Below is a small trained network, with its code and all its weights. Each question gives an input and a class and asks what happens when units are switched off, that is, made to give their printed mean instead of their output.

import numpy as np


def w(rows, s, z=0):
    codes = np.array(rows[::2]) - 128.0
    scale = np.full(codes.shape[1], s)
    scale[-1] = z or s
    return codes * scale


def f(y):
    return np.maximum(y, 0)


def log_softmax(a):
    a = a - a.max(-1, keepdims=True)
    return a - np.log(np.exp(a).sum(-1, keepdims=True))


def net(x, mask):
    res = np.array(x, float).reshape(1, 6) / 4 @ E
    y = f(res @ A[0][:, :-1].T + A[0][:, -1])
    res = res + np.where(mask, y, B[0][:, -1]) @ B[0][:, :-1]
    return log_softmax(res[-1] @ U[:, :-1].T + U[:, -1])


A, B = {}, {}
E = w([
[130,123,128,130,136,131],'x0',
[185,61,144,51,141,16],'x1',
[185,63,142,5,80,234],'x2',
[128,124,126,127,135,130],'x3',
[128,129,130,129,132,129],'x4',
[50,34,222,153,97,131],'x5',
],0.012)
A[0] = w([
[135,186,111,77,150,141,44],'n0',
[76,67,196,172,89,141,55],'n1',
[212,75,174,83,171,6,25],'n2',
[96,156,100,176,93,198,52],'n3',
[136,193,196,165,177,215,122],'n4',
[61,172,109,163,114,213,31],'n5',
[101,171,117,174,139,96,168],'n6',
[128,179,150,178,123,82,90],'n7',
[85,169,102,167,140,57,101],'n8',
[239,212,61,139,122,132,3],'n9',
[79,49,162,146,159,154,57],'n10',
[86,134,99,154,129,94,120],'n11',
[163,100,114,75,97,204,138],'n12',
[160,61,107,111,93,132,90],'n13',
[56,100,224,122,139,143,50],'n14',
[121,142,136,186,172,45,91],'n15',
[144,120,155,54,114,3,32],'n16',
[170,108,139,75,100,241,144],'n17',
[97,73,162,133,126,126,48],'n18',
[87,141,117,196,140,86,87],'n19',
[65,68,187,152,100,138,38],'n20',
[203,200,17,118,164,149,19],'n21',
[102,122,125,102,191,135,84],'n22',
[136,87,133,74,115,145,136],'n23',
],0.013,0.0035)
B[0] = w([
[183,123,119,99,111,74,171],'n0',
[198,95,118,86,64,119,221],'n1',
[10,245,23,116,101,202,247],'n2',
[53,141,88,138,118,197,204],'n3',
[37,187,81,95,124,182,204],'n4',
[37,200,44,128,119,235,220],'n5',
[106,104,162,130,167,112,215],'n6',
[135,117,162,184,161,61,201],'n7',
[101,97,172,134,153,68,226],'n8',
[201,72,136,111,46,118,239],'n9',
[170,140,90,61,120,85,196],'n10',
[132,104,160,169,170,93,182],'n11',
[101,119,196,196,188,64,221],'n12',
[127,125,144,202,172,149,180],'n13',
[218,122,102,59,89,101,211],'n14',
[124,130,187,172,192,122,227],'n15',
[81,134,87,159,142,240,222],'n16',
[84,119,232,196,230,52,242],'n17',
[203,154,99,96,84,113,179],'n18',
[137,123,178,151,158,74,217],'n19',
[212,60,132,94,31,116,214],'n20',
[254,71,103,46,84,122,252],'n21',
[125,96,119,127,125,126,130],'n22',
[88,121,141,184,207,90,193],'n23',
],0.0084,0.016)
U = w([
[117,120,246,134,178,88,132],'0',
[73,136,106,116,116,180,248],'1',
[218,111,158,93,80,106,26],'2',
],0.013,0.0019)

Each question gives the input, the list of numbers given to net, and the class t.
The units are the neurons (one row each of A and B). Each row of codes is followed by its name. A weight is (code - 128) times the scale printed after its matrix; where a second scale follows, it is the last column's (A, B and U).
mask holds one flag per neuron, in row order. A switched-off neuron (its flag False) gives its mean, the last column of its row in B, instead of its output. The means were averaged over made-up inputs and are rounded, as every weight is.
A unit's drop is (log p(t) with every unit on - log p(t) with that unit switched off) / (log p(t) with every unit on - log p(t) with every unit switched off).
The circuit of an input: a set's keep is (log p(t) with only the set's units on - log p(t) with every unit switched off) / (log p(t) with every unit on - log p(t) with every unit switched off). Starting from the 12 units with the biggest drops (on a tie, the unit counted first), units are removed one at a time, each time the one whose removal leaves the highest keep (on an exact tie, the one counted first), for as long as the keep stays at least 0.8.
units of the circuit, in order: the units of the circuit, biggest drop first
unit that matters most: the unit with the biggest drop
top k neurons: the k neurons with the biggest drops, biggest first
drop of u: that unit's drop, to one decimal
input [2,8,5,5,3,0], class 1: units of the circuit, in order -> n2
input [7,6,3,2,6,7], class 2: top 2 neurons -> n20; n14
input [6,-8,0,-5,3,8], class 1: top 2 neurons -> n5; n4
input [8,3,2,7,5,1], class 1: units of the circuit, in order -> n2; n19
input [-4,-5,5,-7,-1,-3], class 0: top 4 neurons -> n17; n2; n12; n16
input [-3,3,-2,-2,-1,3], class 1: units of the circuit, in order -> n17; n2
input [-8,5,-4,-5,5,-2], class 1: top 4 neurons -> n2; n17; n16; n12
input [5,5,-4,-7,6,5], class 1: top 2 neurons -> n2; n16
input [-4,7,2,-1,-2,-6], class 1: top 2 neurons -> n2; n16
input [-5,-5,5,2,-3,-2], class 0: top 2 neurons -> n17; n2
input [5,1,1,6,5,2], class 2: top 2 neurons -> n17; n15
input [-4,8,8,6,2,1], class 0: top 2 neurons -> n17; n12
input [5,1,5,6,8,6], class 2: top 4 neurons -> n20; n14; n1; n18
input [-5,-8,-6,1,5,7], class 1: unit that matters most -> n5
input [0,4,7,-2,-6,-7], class 0: top 3 neurons -> n17; n12; n23
input [5,-4,-2,2,-5,5], class 2: top 2 neurons -> n2; n20
input [5,-4,6,4,-2,1], class 0: drop of n17 -> 0.5
input [-3,-2,6,0,-6,-3], class 0: drop of n11 -> 0.0
input [3,4,-1,-4,4,3], class 1: drop of n2 -> 0.1
input [8,-1,-4,-2,-1,-7], class 2: unit that matters most -> n21
